Below is a small trained network, with its code and all its weights. Each question gives an input and a class and asks what happens when units are switched off, that is, made to give their printed mean instead of their output.

import numpy as np


def w(rows, s, z=0):
    codes = np.array(rows[::2]) - 128.0
    scale = np.full(codes.shape[1], s)
    scale[-1] = z or s
    return codes * scale


def norm(h):
    return h / np.sqrt((h * h).mean(-1, keepdims=True) + 1e-5)


def f(y):
    return np.maximum(y, 0)


def log_softmax(a):
    a = a - a.max(-1, keepdims=True)
    return a - np.log(np.exp(a).sum(-1, keepdims=True))


def net(x, mask):
    res = np.array(x, float).reshape(1, 6) / 4 @ E
    u = 0
    for l in range(4):
        y = f(norm(res) @ A[l][:, :-1].T + A[l][:, -1])
        res = res + np.where(mask[u : u + 7], y, B[l][:, -1]) @ B[l][:, :-1]
        u += 7
    return log_softmax(norm(res)[-1] @ U[:, :-1].T + U[:, -1])


A, B = {}, {}
E = w([
[115,125,135,129,121,133],'x0',
[5,176,86,115,181,2],'x1',
[127,136,123,127,122,130],'x2',
[131,135,121,130,126,130],'x3',
[92,37,8,56,98,100],'x4',
[130,125,125,126,145,135],'x5',
],0.0069)
A[0] = w([
[184,156,76,102,211,147,168],'0.n0',
[84,155,143,115,118,98,198],'0.n1',
[123,32,9,119,98,120,140],'0.n2',
[155,69,133,116,142,93,32],'0.n3',
[100,202,157,119,164,101,7],'0.n4',
[161,146,135,147,43,57,53],'0.n5',
[61,186,119,114,191,41,184],'0.n6',
],0.011,0.002)
B[0] = w([
[102,152,172,121,131,173,150],'0.n0',
[118,151,112,123,217,151,180],'0.n1',
[127,47,77,20,106,104,254],'0.n2',
[162,161,94,166,87,144,147],'0.n3',
[248,138,133,190,82,89,180],'0.n4',
[105,137,160,96,212,184,139],'0.n5',
[91,118,51,241,152,25,252],'0.n6',
],0.011,0.0093)
A[1] = w([
[80,98,134,151,91,101,151],'1.n0',
[82,158,214,76,248,207,84],'1.n1',
[76,147,56,122,90,128,98],'1.n2',
[140,111,185,1,83,194,78],'1.n3',
[170,174,207,174,72,229,14],'1.n4',
[118,129,112,82,41,75,6],'1.n5',
[238,126,170,79,98,128,155],'1.n6',
],0.012,0.0014)
B[1] = w([
[125,140,121,84,192,216,163],'1.n0',
[8,140,183,130,73,123,179],'1.n1',
[121,92,172,76,217,167,185],'1.n2',
[199,129,157,248,59,125,241],'1.n3',
[6,183,106,86,197,39,254],'1.n4',
[128,197,114,180,154,141,185],'1.n5',
[85,83,153,77,68,191,229],'1.n6',
],0.012,0.0088)
A[2] = w([
[27,109,152,144,86,140,8],'2.n0',
[186,141,180,150,39,152,180],'2.n1',
[110,179,142,6,103,141,119],'2.n2',
[155,173,162,191,100,134,100],'2.n3',
[198,104,132,147,49,160,96],'2.n4',
[171,173,110,177,141,187,140],'2.n5',
[179,82,160,116,53,184,18],'2.n6',
],0.015,0.0014)
B[2] = w([
[56,175,154,130,160,147,255],'2.n0',
[69,75,52,44,128,54,211],'2.n1',
[24,115,175,215,65,187,203],'2.n2',
[161,120,89,165,207,180,173],'2.n3',
[200,96,178,77,64,247,236],'2.n4',
[123,131,215,75,193,136,160],'2.n5',
[240,101,182,182,75,173,240],'2.n6',
],0.014,0.0077)
A[3] = w([
[185,105,98,132,109,73,65],'3.n0',
[116,133,157,72,108,50,93],'3.n1',
[154,145,125,111,173,164,161],'3.n2',
[212,219,183,187,144,111,114],'3.n3',
[101,104,67,8,146,89,76],'3.n4',
[103,160,85,139,88,24,3],'3.n5',
[216,113,163,117,77,164,102],'3.n6',
],0.018,0.002)
B[3] = w([
[13,210,159,76,116,127,186],'3.n0',
[119,105,65,215,84,198,153],'3.n1',
[125,188,123,194,11,93,144],'3.n2',
[226,120,149,222,244,69,186],'3.n3',
[153,176,14,26,107,35,227],'3.n4',
[201,97,193,58,44,233,216],'3.n5',
[232,40,214,119,67,249,254],'3.n6',
],0.015,0.0087)
U = w([
[5,155,170,162,113,145,253],'0',
[193,59,160,122,63,200,163],'1',
[190,138,126,230,210,74,132],'2',
[131,124,21,58,124,67,34],'3',
],0.015,0.00019)

Each question gives the input, the list of numbers given to net, and the class t.
The units are the neurons (one row each of A and B). Each row of codes is followed by its name. A weight is (code - 128) times the scale printed after its matrix; where a second scale follows, it is the last column's (A, B and U).
mask holds one flag per neuron, layer by layer. A switched-off neuron (its flag False) gives its mean, the last column of its row in B, instead of its output. The means were averaged over made-up inputs and are rounded, as every weight is.
A unit's drop is (log p(t) with every unit on - log p(t) with that unit switched off) / (log p(t) with every unit on - log p(t) with every unit switched off).
most important unit: the unit with the biggest drop
k most important neurons: the k neurons with the biggest drops, biggest first
top k neurons in layer l: the k neurons of layer l with the biggest drops, biggest first
drop of u: that unit's drop, to one decimal
input [8,-3,7,2,0,-4], class 0: most important unit => 0.n2
input [2,5,3,7,0,-2], class 2: top 2 neurons in layer 0 => 0.n2, 0.n4
input [6,5,-2,-3,1,5], class 3: 4 most important neurons => 1.n3, 2.n6, 3.n6, 2.n2
input [-3,0,-1,7,-1,3], class 0: top 2 neurons in layer 0 => 0.n6, 0.n2
input [-4,0,8,0,-4,-6], class 0: 2 most important neurons => 0.n6, 0.n2
input [0,-5,-1,-3,-1,-6], class 0: 2 most important neurons => 0.n2, 1.n4
input [-5,-1,-6,6,-4,-3], class 0: top 2 neurons in layer 0 => 0.n6, 0.n2
input [4,0,1,3,-7,-3], class 0: 2 most important neurons => 0.n6, 1.n3
input [-2,0,1,2,-2,6], class 0: 2 most important neurons => 0.n6, 0.n2
input [7,-2,-3,8,-6,6], class 0: drop of 0.n6 => 1.5
input [-6,6,-8,-8,-2,-8], class 2: drop of 0.n2 => 0.5
input [8,6,2,1,-2,6], class 2: drop of 0.n2 => 0.5
input [-6,-3,0,-5,0,-2], class 0: drop of 0.n6 => 0.9
input [5,-1,-2,2,-7,5], class 0: most important unit => 0.n6
